Below are the code and all the weights of a small trained network. Each question names an input and a target symbol and asks about switching units off, where a switched-off unit gives its printed mean instead of its output.

import numpy as np


def w(rows, s, z=0):
    codes = np.array(rows[::2]) - 128.0
    scale = np.full(codes.shape[1], s)
    scale[-1] = z or s
    return codes * scale


def softmax(a):
    e = np.exp(a - a.max(-1, keepdims=True))
    return e / e.sum(-1, keepdims=True)


def log_softmax(a):
    a = a - a.max(-1, keepdims=True)
    return a - np.log(np.exp(a).sum(-1, keepdims=True))


def net(x, mask):
    ids = ['ΔΘΛΣΨΩαβζημξπτφ'.index(c) for c in x.split()]
    T = len(ids)
    res = E[ids] + P[:T]
    u = 0
    for l in range(3):
        r = res
        for j in range(2):
            rows = slice(3 * j, 3 * j + 3)
            q, k, v = (r @ M[l][rows].T for M in (Q, K, V))
            z = softmax(np.where(np.tri(T) > 0, q @ k.T / 3**0.5, -1e9)) @ v
            o = O[l][rows]
            res = res + np.where(mask[u + j], z, o[:, -1]) @ o[:, :-1]
        u += 2
    return log_softmax(res[-1] @ U[:, :-1].T + U[:, -1])


Q, K, V, O = {}, {}, {}, {}
E = w([
[85,106,159,87,253,123,89,157],'Δ',
[158,112,182,133,145,63,114,125],'Θ',
[116,134,149,82,196,93,78,110],'Λ',
[81,30,190,87,172,118,103,112],'Σ',
[151,82,201,158,128,149,120,97],'Ψ',
[166,159,143,176,135,107,127,82],'Ω',
[71,72,86,137,152,129,160,117],'α',
[124,138,107,158,195,55,148,126],'β',
[49,104,148,116,130,85,95,90],'ζ',
[157,86,157,98,78,123,67,47],'η',
[157,52,100,148,72,89,176,85],'μ',
[246,103,127,127,141,192,120,77],'ξ',
[145,129,80,184,219,185,141,80],'π',
[97,26,114,95,222,209,98,65],'τ',
[191,26,102,180,191,70,170,112],'φ',
],0.015)
P = w([
[122,159,113,121,80,138,116,184],'0',
[130,161,148,85,126,142,154,90],'1',
[80,139,115,206,108,121,90,154],'2',
[211,76,57,99,158,109,90,181],'3',
[152,114,144,116,146,117,139,15],'4',
[108,101,103,250,110,96,79,86],'5',
[233,20,52,112,185,55,73,151],'6',
],0.017)
Q[0] = w([
[121,93,9,156,147,99,178,141],'0.h0',
[80,124,54,149,110,89,158,104],'0.h0',
[137,143,116,138,112,105,93,100],'0.h0',
[155,133,131,178,71,171,135,197],'0.h1',
[92,78,147,113,112,179,15,74],'0.h1',
[117,154,166,138,170,97,35,95],'0.h1',
],0.012)
K[0] = w([
[88,100,83,185,95,137,17,225],'0.h0',
[97,168,103,214,78,136,42,135],'0.h0',
[136,142,98,131,134,51,95,66],'0.h0',
[165,162,126,135,93,209,120,227],'0.h1',
[191,7,78,113,166,76,2,75],'0.h1',
[154,87,132,249,100,97,48,6],'0.h1',
],0.0074)
V[0] = w([
[117,171,115,174,132,103,125,54],'0.h0',
[160,126,186,177,150,172,99,221],'0.h0',
[178,126,1,96,114,100,25,202],'0.h0',
[136,127,53,117,107,63,153,80],'0.h1',
[68,173,156,107,124,140,249,82],'0.h1',
[139,84,79,173,109,185,128,124],'0.h1',
],0.0043)
O[0] = w([
[171,73,189,240,90,185,117,159,167],'0.h0',
[141,123,34,106,127,157,45,247,121],'0.h0',
[133,107,3,154,159,29,165,98,168],'0.h0',
[76,97,200,162,146,76,163,36,180],'0.h1',
[93,105,201,35,59,166,81,44,1],'0.h1',
[84,143,97,150,190,105,87,174,159],'0.h1',
],0.0042,0.0027)
Q[1] = w([
[96,206,193,173,156,140,187,125],'1.h0',
[94,145,91,153,56,162,126,195],'1.h0',
[150,152,115,100,140,177,134,118],'1.h0',
[138,108,123,19,154,196,133,99],'1.h1',
[144,142,105,18,140,126,254,112],'1.h1',
[61,167,144,144,90,146,177,89],'1.h1',
],0.012)
K[1] = w([
[173,150,115,6,105,145,243,124],'1.h0',
[80,124,77,121,23,157,152,215],'1.h0',
[171,202,206,119,155,206,77,170],'1.h0',
[57,254,143,120,185,141,141,211],'1.h1',
[16,245,193,57,97,224,174,221],'1.h1',
[201,134,143,8,114,144,209,177],'1.h1',
],0.0081)
V[1] = w([
[179,46,134,149,67,251,217,122],'1.h0',
[135,1,75,4,88,116,106,169],'1.h0',
[78,214,2,77,94,141,87,60],'1.h0',
[91,81,62,136,88,178,199,121],'1.h1',
[140,132,80,85,67,194,46,87],'1.h1',
[131,75,115,122,168,100,210,146],'1.h1',
],0.0076)
O[1] = w([
[135,139,32,115,64,144,34,133,92],'1.h0',
[119,4,90,69,95,133,161,106,37],'1.h0',
[104,161,90,141,119,120,209,73,4],'1.h0',
[129,181,134,118,121,149,85,120,74],'1.h1',
[102,176,103,130,152,52,84,112,79],'1.h1',
[120,113,169,112,109,192,102,130,130],'1.h1',
],0.013,0.004)
Q[2] = w([
[178,132,106,158,156,92,113,203],'2.h0',
[186,89,137,115,155,64,135,69],'2.h0',
[173,114,94,148,97,97,150,164],'2.h0',
[106,61,187,230,93,57,97,117],'2.h1',
[94,105,81,181,166,135,94,179],'2.h1',
[10,153,95,151,67,158,157,131],'2.h1',
],0.012)
K[2] = w([
[74,108,146,222,101,129,79,186],'2.h0',
[143,71,157,206,174,104,78,10],'2.h0',
[91,87,97,167,118,119,116,118],'2.h0',
[223,80,93,169,229,137,92,23],'2.h1',
[117,57,32,174,192,158,124,162],'2.h1',
[166,184,60,2,173,155,193,178],'2.h1',
],0.0092)
V[2] = w([
[213,168,143,152,2,127,182,90],'2.h0',
[244,153,125,70,175,104,135,128],'2.h0',
[134,96,74,149,187,193,161,82],'2.h0',
[86,128,179,139,23,42,164,194],'2.h1',
[83,147,138,193,174,144,139,117],'2.h1',
[23,109,157,57,185,127,113,140],'2.h1',
],0.0089)
O[2] = w([
[215,98,87,162,173,138,130,108,12],'2.h0',
[167,107,139,165,144,93,150,226,44],'2.h0',
[65,164,96,147,149,157,130,169,148],'2.h0',
[102,155,118,118,252,159,54,85,40],'2.h1',
[65,107,101,83,123,128,140,131,217],'2.h1',
[115,66,132,168,137,92,94,139,5],'2.h1',
],0.012,0.0031)
U = w([
[131,72,143,87,113,117,87,127,23],'Δ',
[118,123,147,159,156,101,189,122,82],'Θ',
[113,128,117,81,86,123,170,128,254],'Λ',
[176,102,193,139,181,130,99,155,79],'Σ',
[157,95,69,178,114,70,119,212,106],'Ψ',
[139,218,161,96,84,140,148,145,215],'Ω',
[149,93,54,144,155,71,140,105,97],'α',
[185,108,135,59,101,150,132,76,87],'β',
[93,156,176,154,119,90,86,38,5],'ζ',
[117,112,174,92,127,111,166,142,111],'η',
[113,162,201,104,142,176,157,139,145],'μ',
[148,131,175,114,88,230,82,199,175],'ξ',
[124,183,134,191,159,139,124,148,170],'π',
[103,145,139,89,117,183,112,101,228],'τ',
[146,143,95,176,111,135,1,173,73],'φ',
],0.0086,0.0043)

Each question gives the input, a string of symbols that net reads in full, and the target symbol t.
The units are the heads (3 rows each of Q, K, V and O). Each row of codes is followed by its name. A weight is (code - 128) times the scale printed after its matrix; where a second scale follows, it is the last column's (O and U).
mask holds one flag per head, layer by layer. A switched-off head (its flag False) gives its mean, the last column of its rows in O, instead of its output. The means were averaged over made-up inputs and are rounded, as every weight is.
A unit's drop is (log p(t) with every unit on - log p(t) with that unit switched off) / (log p(t) with every unit on - log p(t) with every unit switched off).
The circuit of an input: a set's keep is (log p(t) with only the set's units on - log p(t) with every unit switched off) / (log p(t) with every unit on - log p(t) with every unit switched off). Starting from all 6 units, units are removed one at a time, each time the one whose removal leaves the highest keep (on an exact tie, the one counted first), for as long as the keep stays at least 0.8.
units of the circuit, in order: the units of the circuit, biggest drop first
unit that matters most: the unit with the biggest drop
which heads matter: for each layer, one digit per head in row order, 1 if its drop is at least 0.15 and else 0, layers parted by /
input φ Θ φ Θ φ Θ Ω, target Σ: which heads matter => 00 / 10 / 00
input α Θ η Δ, target α: unit that matters most => 1.h1
input φ π η Ω τ Θ, target Ψ: which heads matter => 00 / 00 / 01
input τ ζ Θ Ω τ, target τ: units of the circuit, in order => (2.h0, 1.h0)
input Ψ η η, target ζ: units of the circuit, in order => (1.h1, 2.h0)
input Θ π η, target Λ: which heads matter => 00 / 10 / 01
input Θ φ φ η Θ ζ η, target ζ: which heads matter => 00 / 10 / 10
input η Θ π φ, target Ω: units of the circuit, in order => (1.h0, 2.h0, 2.h1)
input Θ Ω τ, target Ψ: which heads matter => 00 / 00 / 11
input η η ξ η φ, target Ψ: units of the circuit, in order => (2.h0, 1.h0)
input Ψ η β, target ζ: units of the circuit, in order => (2.h0, 1.h1)
input Ψ φ φ Θ Ω, target Ω: which heads matter => 10 / 10 / 01
input Θ η Θ β α Λ φ, target Θ: which heads matter => 00 / 10 / 00
input α Δ Θ ξ, target Σ: units of the circuit, in order => (1.h0)
input β β β Θ, target μ: units of the circuit, in order => (1.h0, 2.h0)
input Θ Θ φ Θ φ ζ μ, target ζ: which heads matter => 00 / 10 / 10
input π Θ Θ ξ β Ψ τ, target φ: which heads matter => 10 / 10 / 00
input τ Θ Ω, target Ψ: units of the circuit, in order => (2.h1, 1.h0)
input β Θ Ω Ψ β π Θ, target Ω: units of the circuit, in order => (2.h1, 1.h0)
input ζ Θ Θ Ω Ψ, target ξ: which heads matter => 10 / 10 / 01
input Θ Ω μ Ω Σ, target Δ: units of the circuit, in order => (1.h0, 2.h1)
